Below are the code and all the weights of a small trained network. Each question names an input and a target symbol and asks about switching units off, where a switched-off unit gives its printed mean instead of its output.

import numpy as np


def w(rows, s, z=0):
    codes = np.array(rows[::2]) - 128.0
    scale = np.full(codes.shape[1], s)
    scale[-1] = z or s
    return codes * scale


def f(y):
    return y / 2 * (1 + np.tanh(0.7978845608 * (y + 0.044715 * y**3)))


def softmax(a):
    e = np.exp(a - a.max(-1, keepdims=True))
    return e / e.sum(-1, keepdims=True)


def log_softmax(a):
    a = a - a.max(-1, keepdims=True)
    return a - np.log(np.exp(a).sum(-1, keepdims=True))


def net(x, mask):
    ids = ['βεηθμξπσφψω'.index(c) for c in x.split()]
    T = len(ids)
    res = E[ids] + P[:T]
    u = 0
    for l in range(2):
        q, k, v = (res @ M[l].T for M in (Q, K, V))
        z = softmax(np.where(np.tri(T) > 0, q @ k.T / 2**0.5, -1e9)) @ v
        res = res + np.where(mask[u], z, O[l][:, -1]) @ O[l][:, :-1]
        u += 1
        y = f(res @ A[l][:, :-1].T + A[l][:, -1])
        res = res + np.where(mask[u : u + 12], y, B[l][:, -1]) @ B[l][:, :-1]
        u += 12
    return log_softmax(res[-1] @ U[:, :-1].T + U[:, -1])


Q, K, V, O, A, B = {}, {}, {}, {}, {}, {}
E = w([
[164,165,163,94,165,143,165,63,69,168],'β',
[116,142,98,123,169,83,100,87,134,54],'ε',
[119,134,154,137,167,161,67,146,97,109],'η',
[66,218,159,103,114,129,146,177,131,104],'θ',
[131,155,99,134,208,220,79,88,170,72],'μ',
[144,136,116,155,93,78,138,122,134,142],'ξ',
[165,135,115,146,147,2,141,124,161,196],'π',
[168,145,100,113,172,156,131,204,139,66],'σ',
[88,150,129,203,158,103,147,132,62,92],'φ',
[150,147,157,172,111,86,127,80,104,103],'ψ',
[146,110,106,82,138,122,235,123,146,137],'ω',
],0.024)
P = w([
[18,17,168,142,174,88,10,165,62,76],'0',
[77,69,198,138,183,97,72,132,83,46],'1',
[106,111,171,154,160,92,120,140,106,37],'2',
[96,146,148,159,195,100,141,155,122,31],'3',
[106,163,152,140,207,97,154,161,161,33],'4',
[116,185,133,123,199,78,178,161,183,39],'5',
[110,197,100,132,203,92,181,185,184,62],'6',
[144,210,90,108,187,72,191,179,235,58],'7',
[174,209,100,117,170,96,220,187,217,105],'8',
[216,188,70,127,68,87,254,121,173,106],'9',
[209,223,78,102,168,126,230,194,247,120],'10',
[174,196,84,141,129,117,191,170,222,160],'11',
[150,113,24,171,27,135,166,114,77,174],'12',
[149,116,29,160,67,169,156,132,99,191],'13',
],0.0048)
Q[0] = w([
[156,109,72,64,120,164,148,118,138,207],'L0H0',
[111,2,169,77,58,194,47,140,139,215],'L0H0',
],0.0079)
K[0] = w([
[83,116,125,112,93,109,106,120,85,92],'L0H0',
[164,7,107,161,113,113,109,97,74,94],'L0H0',
],0.011)
V[0] = w([
[222,99,111,186,254,67,85,146,150,142],'L0H0',
[98,192,212,140,100,51,79,131,106,159],'L0H0',
],0.005)
O[0] = w([
[254,160,84,54,154,11,170,167,247,133,26],'L0H0',
[93,54,112,108,93,42,69,129,10,240,253],'L0H0',
],0.0097,0.003)
A[0] = w([
[154,151,125,122,152,144,116,161,158,160,77],'L0N0',
[106,115,78,169,158,193,147,69,104,138,184],'L0N1',
[168,194,108,177,153,119,82,79,114,107,167],'L0N2',
[164,149,145,133,151,120,131,54,1,138,106],'L0N3',
[88,140,166,217,136,111,93,72,126,100,143],'L0N4',
[68,121,109,141,68,171,150,69,110,153,178],'L0N5',
[90,115,154,195,157,68,93,109,165,148,90],'L0N6',
[128,142,137,189,120,156,148,209,58,108,4],'L0N7',
[177,171,80,140,172,90,163,145,182,108,103],'L0N8',
[192,102,54,134,67,147,208,87,158,143,230],'L0N9',
[162,106,119,11,143,159,67,94,163,103,60],'L0N10',
[120,174,199,98,149,75,38,134,134,69,161],'L0N11',
],0.0086,0.0039)
B[0] = w([
[15,172,158,116,98,95,200,57,107,122,147],'L0N0',
[37,92,232,119,120,70,96,132,226,194,202],'L0N1',
[175,82,254,127,97,148,112,145,159,206,190],'L0N2',
[185,207,47,81,203,189,80,159,173,157,254],'L0N3',
[194,143,46,36,89,171,227,105,223,153,216],'L0N4',
[110,130,129,203,143,115,142,232,132,190,229],'L0N5',
[247,113,52,97,99,40,223,68,111,68,164],'L0N6',
[104,227,176,98,164,69,108,131,208,65,200],'L0N7',
[158,153,251,158,137,177,95,142,73,162,254],'L0N8',
[105,149,228,89,206,175,56,164,200,61,182],'L0N9',
[108,182,156,155,113,13,107,146,203,172,158],'L0N10',
[144,109,75,157,9,215,170,126,88,141,211],'L0N11',
],0.0055,0.0087)
Q[1] = w([
[123,67,77,96,210,16,115,2,160,145],'L1H0',
[26,73,87,196,123,145,86,135,165,226],'L1H0',
],0.006)
K[1] = w([
[201,7,105,186,153,106,153,86,104,172],'L1H0',
[95,124,2,181,19,134,99,107,148,55],'L1H0',
],0.0063)
V[1] = w([
[108,75,199,126,141,128,124,83,166,218],'L1H0',
[128,118,77,235,93,108,2,91,152,71],'L1H0',
],0.0059)
O[1] = w([
[94,128,188,169,101,98,117,6,145,189,100],'L1H0',
[108,141,221,42,173,71,2,128,79,39,1],'L1H0',
],0.0099,0.0083)
A[1] = w([
[143,139,84,57,118,93,196,157,136,183,106],'L1N0',
[152,88,137,140,154,19,38,127,127,60,107],'L1N1',
[160,197,71,41,189,86,157,137,165,36,42],'L1N2',
[72,86,38,21,185,84,107,87,148,147,137],'L1N3',
[84,144,159,124,90,70,151,116,30,88,1],'L1N4',
[86,117,93,52,134,254,188,112,209,37,58],'L1N5',
[70,165,148,184,129,101,160,155,154,169,112],'L1N6',
[140,147,162,45,123,186,14,151,80,102,139],'L1N7',
[206,132,60,108,171,118,106,32,130,154,33],'L1N8',
[111,139,136,58,122,124,96,30,19,10,13],'L1N9',
[159,102,41,146,179,102,199,170,10,85,97],'L1N10',
[124,158,80,85,129,170,89,149,186,176,127],'L1N11',
],0.0074,0.0057)
B[1] = w([
[86,102,127,120,88,161,85,101,140,97,242],'L1N0',
[106,124,140,146,196,137,161,62,49,62,130],'L1N1',
[101,73,194,45,143,136,235,95,113,183,144],'L1N2',
[152,104,196,183,109,131,136,167,76,62,152],'L1N3',
[104,75,106,115,67,138,157,118,96,67,122],'L1N4',
[104,94,144,152,63,78,78,114,139,124,202],'L1N5',
[136,85,148,37,139,99,87,108,107,94,254],'L1N6',
[37,99,100,145,173,90,56,125,254,154,140],'L1N7',
[154,110,87,94,124,182,73,142,162,96,162],'L1N8',
[95,177,84,79,136,100,156,217,194,220,129],'L1N9',
[168,137,205,78,128,134,109,129,143,166,173],'L1N10',
[144,170,158,180,115,86,179,91,81,72,244],'L1N11',
],0.0093)
U = w([
[127,143,208,190,139,125,103,81,66,150,144],'β',
[152,66,151,161,137,122,130,88,54,19,171],'ε',
[197,130,111,184,142,101,164,230,140,92,213],'η',
[93,156,131,111,41,112,125,134,95,130,155],'θ',
[57,25,135,175,103,146,195,97,156,151,133],'μ',
[161,118,147,147,73,1,133,143,99,233,102],'ξ',
[169,84,146,69,92,155,81,130,114,104,2],'π',
[121,96,93,116,150,120,96,166,173,107,161],'σ',
[124,121,103,107,170,70,178,88,118,70,181],'φ',
[131,137,72,118,145,174,159,70,129,155,203],'ψ',
[116,55,176,87,127,150,151,119,79,164,40],'ω',
],0.0058,0.0026)

Each question gives the input, a string of symbols that net reads in full, and the target symbol t.
The units are the heads (2 rows each of Q, K, V and O) and the neurons (one row each of A and B). Each row of codes is followed by its name. A weight is (code - 128) times the scale printed after its matrix; where a second scale follows, it is the last column's (O, A, B and U).
mask holds one flag per unit, layer by layer, with each layer's heads first. A switched-off unit (its flag False) gives its mean, the last column of its rows in O or B, instead of its output. The means were averaged over made-up inputs and are rounded, as every weight is.
A unit's drop is (log p(t) with every unit on - log p(t) with that unit switched off) / (log p(t) with every unit on - log p(t) with every unit switched off).
The circuit of an input: a set's keep is (log p(t) with only the set's units on - log p(t) with every unit switched off) / (log p(t) with every unit on - log p(t) with every unit switched off). Starting from the 12 units with the biggest drops (on a tie, the unit counted first), units are removed one at a time, each time the one whose removal leaves the highest keep (on an exact tie, the one counted first), for as long as the keep stays at least 0.8.
units of the circuit, in order: the units of the circuit, biggest drop first
top k neurons: the k neurons with the biggest drops, biggest first
k most important neurons of layer l: the k neurons of layer l with the biggest drops, biggest first
input π φ φ, target ξ: units of the circuit, in order	(L0H0)
input π σ π ε ξ ω σ σ μ ψ ξ, target β: 3 most important neurons of layer 0	(L0N8, L0N2, L0N10)
input π η σ π φ, target ξ: units of the circuit, in order	(L0H0, L1H0)
input μ ε σ π ψ, target ξ: units of the circuit, in order	(L0H0, L1H0)
input ξ ε σ ε, target η: units of the circuit, in order	(L0H0, L0N8, L1H0)
input μ π ε, target ξ: units of the circuit, in order	(L0H0, L0N8, L1H0)
input π ξ ε θ ψ, target ψ: units of the circuit, in order	(L0N4, L0N3, L0H0)
input ε η η, target σ: units of the circuit, in order	(L1H0, L1N7)
input η ψ ψ ω ξ, target μ: units of the circuit, in order	(L0H0, L1H0, L0N9, L0N8)
input ξ ψ ω π φ ε β π φ β σ μ, target β: top 3 neurons	(L0N8, L0N4, L0N2)
input σ σ ξ σ σ σ ψ β β σ η, target η: top 2 neurons	(L0N4, L0N1)
input η η ξ, target ε: top 3 neurons	(L1N1, L0N4, L0N3)
input ε ψ σ ω π θ θ μ η μ ψ σ ξ η, target η: units of the circuit, in order	(L1N6, L0H0)
input ε ξ ε ω η, target μ: most important neuron of layer 1	(L1N5)
input β β ξ μ σ φ, target η: top 2 neurons	(L0N8, L0N2)
input π σ μ ω ξ ψ, target μ: top 3 neurons	(L0N9, L0N11, L0N3)
input π η θ σ ω σ η θ θ ω μ μ μ, target μ: top 2 neurons	(L0N1, L0N4)
input σ μ ξ, target β: 4 most important neurons of layer 0	(L0N2, L0N8, L0N10, L0N4)
input σ η μ ω ω η, target μ: top 3 neurons	(L0N9, L0N11, L0N3)
input σ ε θ ω, target ω: 2 most important neurons of layer 0	(L0N5, L0N4)
input ψ ω σ σ ψ, target η: top 2 neurons	(L0N8, L0N1)
input η ξ σ ξ, target η: 2 most important neurons of layer 0	(L0N8, L0N1)
input φ η ψ, target π: 3 most important neurons of layer 1	(L1N8, L1N11, L1N10)
input σ ξ φ β ξ ε, target ψ: 2 most important neurons of layer 0	(L0N5, L0N1)
input η ξ η, target σ: top neuron	(L1N7)
input σ π β ε η φ ψ μ, target β: 2 most important neurons of layer 0	(L0N8, L0N2)
input ψ ψ φ ω μ ω ξ φ, target μ: 4 most important neurons of layer 0	(L0N9, L0N11, L0N3, L0N5)
input ω μ ψ ψ φ σ ψ φ η ω μ ψ, target β: top neuron	(L0N8)
input μ ψ μ ξ η σ ω ω, target μ: top 2 neurons	(L0N9, L1N5)
